Below is a small trained network, with its code and all its weights. Each question gives an input and a class and asks what happens when units are switched off, that is, made to give their printed mean instead of their output.

import numpy as np


def w(rows, s, z=0):
    codes = np.array(rows[::2]) - 128.0
    scale = np.full(codes.shape[1], s)
    scale[-1] = z or s
    return codes * scale


def f(y):
    return y / 2 * (1 + np.tanh(0.7978845608 * (y + 0.044715 * y**3)))


def log_softmax(a):
    a = a - a.max(-1, keepdims=True)
    return a - np.log(np.exp(a).sum(-1, keepdims=True))


def net(x, mask):
    res = np.array(x, float).reshape(1, 8) / 4 @ E
    y = f(res @ A[0][:, :-1].T + A[0][:, -1])
    res = res + np.where(mask, y, B[0][:, -1]) @ B[0][:, :-1]
    return log_softmax(res[-1] @ U[:, :-1].T + U[:, -1])


A, B = {}, {}
E = w([
[68,153,124,162],'x0',
[195,84,99,160],'x1',
[146,93,105,31],'x2',
[158,117,42,191],'x3',
[61,170,47,83],'x4',
[158,109,64,103],'x5',
[178,64,205,168],'x6',
[227,255,128,156],'x7',
],0.0067)
A[0] = w([
[35,81,120,107,146],'neuron 1',
[57,95,126,124,96],'neuron 2',
[131,178,135,182,40],'neuron 3',
[193,105,56,153,236],'neuron 4',
[127,66,54,78,252],'neuron 5',
[233,134,180,17,184],'neuron 6',
[199,239,113,118,145],'neuron 7',
[111,60,221,216,82],'neuron 8',
[118,184,68,173,219],'neuron 9',
[106,151,186,203,148],'neuron 10',
[100,245,98,188,106],'neuron 11',
[144,213,122,139,147],'neuron 12',
],0.011,0.0036)
B[0] = w([
[53,173,114,185,219],'neuron 1',
[92,175,94,168,173],'neuron 2',
[194,142,86,145,148],'neuron 3',
[104,62,168,68,230],'neuron 4',
[55,89,172,125,254],'neuron 5',
[95,198,228,100,245],'neuron 6',
[142,173,109,36,239],'neuron 7',
[209,139,162,230,224],'neuron 8',
[127,62,85,106,214],'neuron 9',
[193,90,137,149,186],'neuron 10',
[168,112,6,115,221],'neuron 11',
[161,116,104,73,193],'neuron 12',
],0.018,0.007)
U = w([
[90,96,188,125,123],'0',
[75,54,143,121,27],'1',
[193,138,175,199,209],'2',
[138,156,15,67,138],'3',
[77,184,158,100,225],'4',
[150,241,171,49,4],'5',
[3,221,56,189,100],'6',
],0.0072,0.0032)

Each question gives the input, the list of numbers given to net, and the class t.
The units are the neurons (one row each of A and B). Each row of codes is followed by its name. A weight is (code - 128) times the scale printed after its matrix; where a second scale follows, it is the last column's (A, B and U).
mask holds one flag per neuron, in row order. A switched-off neuron (its flag False) gives its mean, the last column of its row in B, instead of its output. The means were averaged over made-up inputs and are rounded, as every weight is.
A unit's drop is (log p(t) with every unit on - log p(t) with that unit switched off) / (log p(t) with every unit on - log p(t) with every unit switched off).
The circuit of an input: a set's keep is (log p(t) with only the set's units on - log p(t) with every unit switched off) / (log p(t) with every unit on - log p(t) with every unit switched off). Starting from all 12 units, units are removed one at a time, each time the one whose removal leaves the highest keep (on an exact tie, the one counted first), for as long as the keep stays at least 0.8.
circuit, biggest first: the units of the circuit, biggest drop first
top k neurons: the k neurons with the biggest drops, biggest first
drop when u is switched off: that unit's drop, to one decimal
input [-7,-4,-5,-1,-1,0,3,-8], class 2: circuit, biggest first -> (neuron 8)
input [-2,1,7,5,-5,4,6,3], class 5: top 4 neurons -> (neuron 6; neuron 9; neuron 1; neuron 10)
input [-8,2,-2,1,-1,6,4,0], class 0: top 3 neurons -> (neuron 4; neuron 7; neuron 11)
input [6,0,2,1,5,-3,-6,0], class 3: top 4 neurons -> (neuron 11; neuron 9; neuron 6; neuron 12)
input [8,8,-1,4,1,8,-4,-6], class 1: top 4 neurons -> (neuron 4; neuron 5; neuron 9; neuron 6)
input [2,8,-4,8,6,-6,6,2], class 3: circuit, biggest first -> (neuron 11; neuron 9)
input [-2,7,0,-3,-5,2,-7,-7], class 6: circuit, biggest first -> (neuron 1; neuron 10; neuron 12)
input [7,-8,-2,-8,0,-3,7,7], class 2: top 2 neurons -> (neuron 10; neuron 8)
input [5,4,8,3,1,5,-1,-8], class 6: top 2 neurons -> (neuron 1; neuron 2)
input [0,-3,6,-6,-2,-4,6,-1], class 2: top 2 neurons -> (neuron 8; neuron 7)
input [-2,8,1,-5,8,8,-8,-1], class 0: top 2 neurons -> (neuron 5; neuron 11)
input [-8,-5,0,3,-8,-4,1,-2], class 2: drop when neuron 8 is switched off -> 0.2
input [7,4,-4,-8,7,1,-1,-1], class 6: drop when neuron 1 is switched off -> 0.2
input [0,5,-8,6,2,4,-3,-5], class 1: top neuron -> (neuron 4)
input [0,-2,-4,-8,5,-1,-1,4], class 3: drop when neuron 11 is switched off -> 0.1
input [7,-5,7,0,-7,-1,-6,8], class 3: drop when neuron 11 is switched off -> 0.9
